Below are the code and all the weights of a small trained network. Each question names an input and a class and asks about switching units off, where a switched-off unit gives its printed mean instead of its output.

import numpy as np


def w(rows, s, z=0):
    codes = np.array(rows[::2]) - 128.0
    scale = np.full(codes.shape[1], s)
    scale[-1] = z or s
    return codes * scale


def f(y):
    return y / 2 * (1 + np.tanh(0.7978845608 * (y + 0.044715 * y**3)))


def log_softmax(a):
    a = a - a.max(-1, keepdims=True)
    return a - np.log(np.exp(a).sum(-1, keepdims=True))


def net(x, mask):
    res = np.array(x, float).reshape(1, 8) / 4 @ E
    y = f(res @ A[0][:, :-1].T + A[0][:, -1])
    res = res + np.where(mask, y, B[0][:, -1]) @ B[0][:, :-1]
    return log_softmax(res[-1] @ U[:, :-1].T + U[:, -1])


A, B = {}, {}
E = w([
[187,255,124,20,119,169,218,127],'x0',
[128,54,227,178,176,191,238,126],'x1',
[220,155,230,205,100,19,122,94],'x2',
[139,156,202,124,73,185,71,241],'x3',
[141,90,96,89,52,109,153,132],'x4',
[123,143,141,143,153,135,119,127],'x5',
[136,110,107,113,87,116,146,131],'x6',
[85,115,120,80,206,44,201,218],'x7',
],0.007)
A[0] = w([
[242,148,182,172,120,69,128,136,62],'neuron 1',
[152,156,165,150,91,165,92,223,86],'neuron 2',
[148,127,92,110,123,110,78,135,253],'neuron 3',
[188,179,148,56,138,152,158,117,76],'neuron 4',
[82,125,139,136,175,69,179,242,85],'neuron 5',
[58,118,110,93,122,197,119,166,75],'neuron 6',
[155,137,124,173,111,186,95,102,95],'neuron 7',
[136,146,157,126,84,159,88,92,103],'neuron 8',
[104,63,127,150,93,90,103,147,163],'neuron 9',
[156,205,150,108,200,159,133,106,137],'neuron 10',
[145,141,178,70,96,195,94,198,127],'neuron 11',
[110,147,101,82,167,31,134,204,138],'neuron 12',
[118,143,70,139,165,109,169,2,100],'neuron 13',
[166,56,163,154,144,181,208,140,144],'neuron 14',
[180,115,71,155,124,212,116,101,107],'neuron 15',
[208,165,86,101,100,134,191,134,111],'neuron 16',
[166,126,217,99,107,51,98,109,93],'neuron 17',
],0.0098,0.0055)
B[0] = w([
[100,158,79,60,180,112,215,70,241],'neuron 1',
[105,99,198,137,90,51,167,203,216],'neuron 2',
[170,191,37,157,129,129,130,148,255],'neuron 3',
[76,112,170,241,100,162,81,88,201],'neuron 4',
[164,80,168,100,35,187,105,49,225],'neuron 5',
[67,141,88,53,180,145,189,99,218],'neuron 6',
[157,77,114,113,93,117,154,73,179],'neuron 7',
[196,119,164,85,91,108,122,101,176],'neuron 8',
[96,120,104,188,135,190,123,152,234],'neuron 9',
[133,84,110,177,122,151,155,146,199],'neuron 10',
[113,114,112,125,109,96,140,164,241],'neuron 11',
[193,132,156,127,83,134,118,76,243],'neuron 12',
[97,108,194,80,40,8,114,241,253],'neuron 13',
[202,254,115,141,213,136,55,189,251],'neuron 14',
[146,104,134,57,95,136,153,82,193],'neuron 15',
[91,114,102,239,140,146,121,124,210],'neuron 16',
[30,176,89,87,194,121,175,79,217],'neuron 17',
],0.0087,0.0061)
U = w([
[47,147,102,54,187,140,177,101,96],'0',
[107,97,190,101,103,58,140,222,82],'1',
[219,100,173,86,92,163,102,49,99],'2',
[68,97,107,252,145,155,106,117,89],'3',
[161,140,110,134,148,130,130,149,252],'4',
[208,233,96,117,165,135,69,175,105],'5',
],0.014,0.012)

Each question gives the input, the list of numbers given to net, and the class t.
The units are the neurons (one row each of A and B). Each row of codes is followed by its name. A weight is (code - 128) times the scale printed after its matrix; where a second scale follows, it is the last column's (A, B and U).
mask holds one flag per neuron, in row order. A switched-off neuron (its flag False) gives its mean, the last column of its row in B, instead of its output. The means were averaged over made-up inputs and are rounded, as every weight is.
A unit's drop is (log p(t) with every unit on - log p(t) with that unit switched off) / (log p(t) with every unit on - log p(t) with every unit switched off).
The circuit of an input: a set's keep is (log p(t) with only the set's units on - log p(t) with every unit switched off) / (log p(t) with every unit on - log p(t) with every unit switched off). Starting from the 12 units with the biggest drops (on a tie, the unit counted first), units are removed one at a time, each time the one whose removal leaves the highest keep (on an exact tie, the one counted first), for as long as the keep stays at least 0.8.
units of the circuit, in order: the units of the circuit, biggest drop first
most important unit: the unit with the biggest drop
top k neurons: the k neurons with the biggest drops, biggest first
drop of u: that unit's drop, to one decimal
input [0,4,-6,6,6,-6,-7,7], class 2: units of the circuit, in order : [neuron 5]
input [-3,1,-5,-4,-5,-1,-6,-6], class 2: units of the circuit, in order : [neuron 15; neuron 7]
input [-4,-6,3,-2,2,-2,1,7], class 2: top 2 neurons : [neuron 12; neuron 5]
input [6,4,-3,6,-3,-4,-1,4], class 1: top 4 neurons : [neuron 2; neuron 11; neuron 3; neuron 9]
input [6,-1,-6,8,2,8,-6,-6], class 1: top 2 neurons : [neuron 2; neuron 11]
input [-1,-4,-8,8,8,6,-6,-8], class 0: top 2 neurons : [neuron 6; neuron 13]
input [8,-7,1,2,8,7,4,8], class 2: top 2 neurons : [neuron 12; neuron 5]
input [-7,-4,4,5,-3,1,6,6], class 3: top 2 neurons : [neuron 9; neuron 13]
input [2,4,7,-3,7,-6,-3,-7], class 0: units of the circuit, in order : [neuron 1; neuron 17]
input [8,-3,1,4,0,1,-3,6], class 3: top 2 neurons : [neuron 4; neuron 16]
input [1,-2,1,5,4,-1,6,-1], class 1: top 3 neurons : [neuron 2; neuron 14; neuron 11]
input [8,-8,-8,6,3,-2,4,-3], class 0: top 3 neurons : [neuron 6; neuron 14; neuron 15]
input [6,-4,-1,4,6,-3,-4,7], class 2: units of the circuit, in order : [neuron 12; neuron 5]
input [6,-7,-3,7,8,-2,7,0], class 4: top 2 neurons : [neuron 13; neuron 3]
input [7,8,4,5,4,-2,3,6], class 5: most important unit : neuron 14
input [-1,4,-6,1,0,-4,-4,-5], class 0: top 2 neurons : [neuron 6; neuron 5]
input [0,8,1,6,-2,-5,0,-1], class 5: top 2 neurons : [neuron 14; neuron 13]
input [8,-3,4,1,6,7,8,3], class 3: units of the circuit, in order : [neuron 16; neuron 4]
input [5,4,5,-1,-3,5,2,8], class 2: drop of neuron 6 : 0.0
input [-5,-7,-3,-8,-8,0,-3,2], class 1: units of the circuit, in order : [neuron 13]
input [-4,3,3,2,6,2,-3,5], class 4: drop of neuron 7 : 0.2
input [-5,-5,5,1,2,-6,1,7], class 2: drop of neuron 12 : 0.5
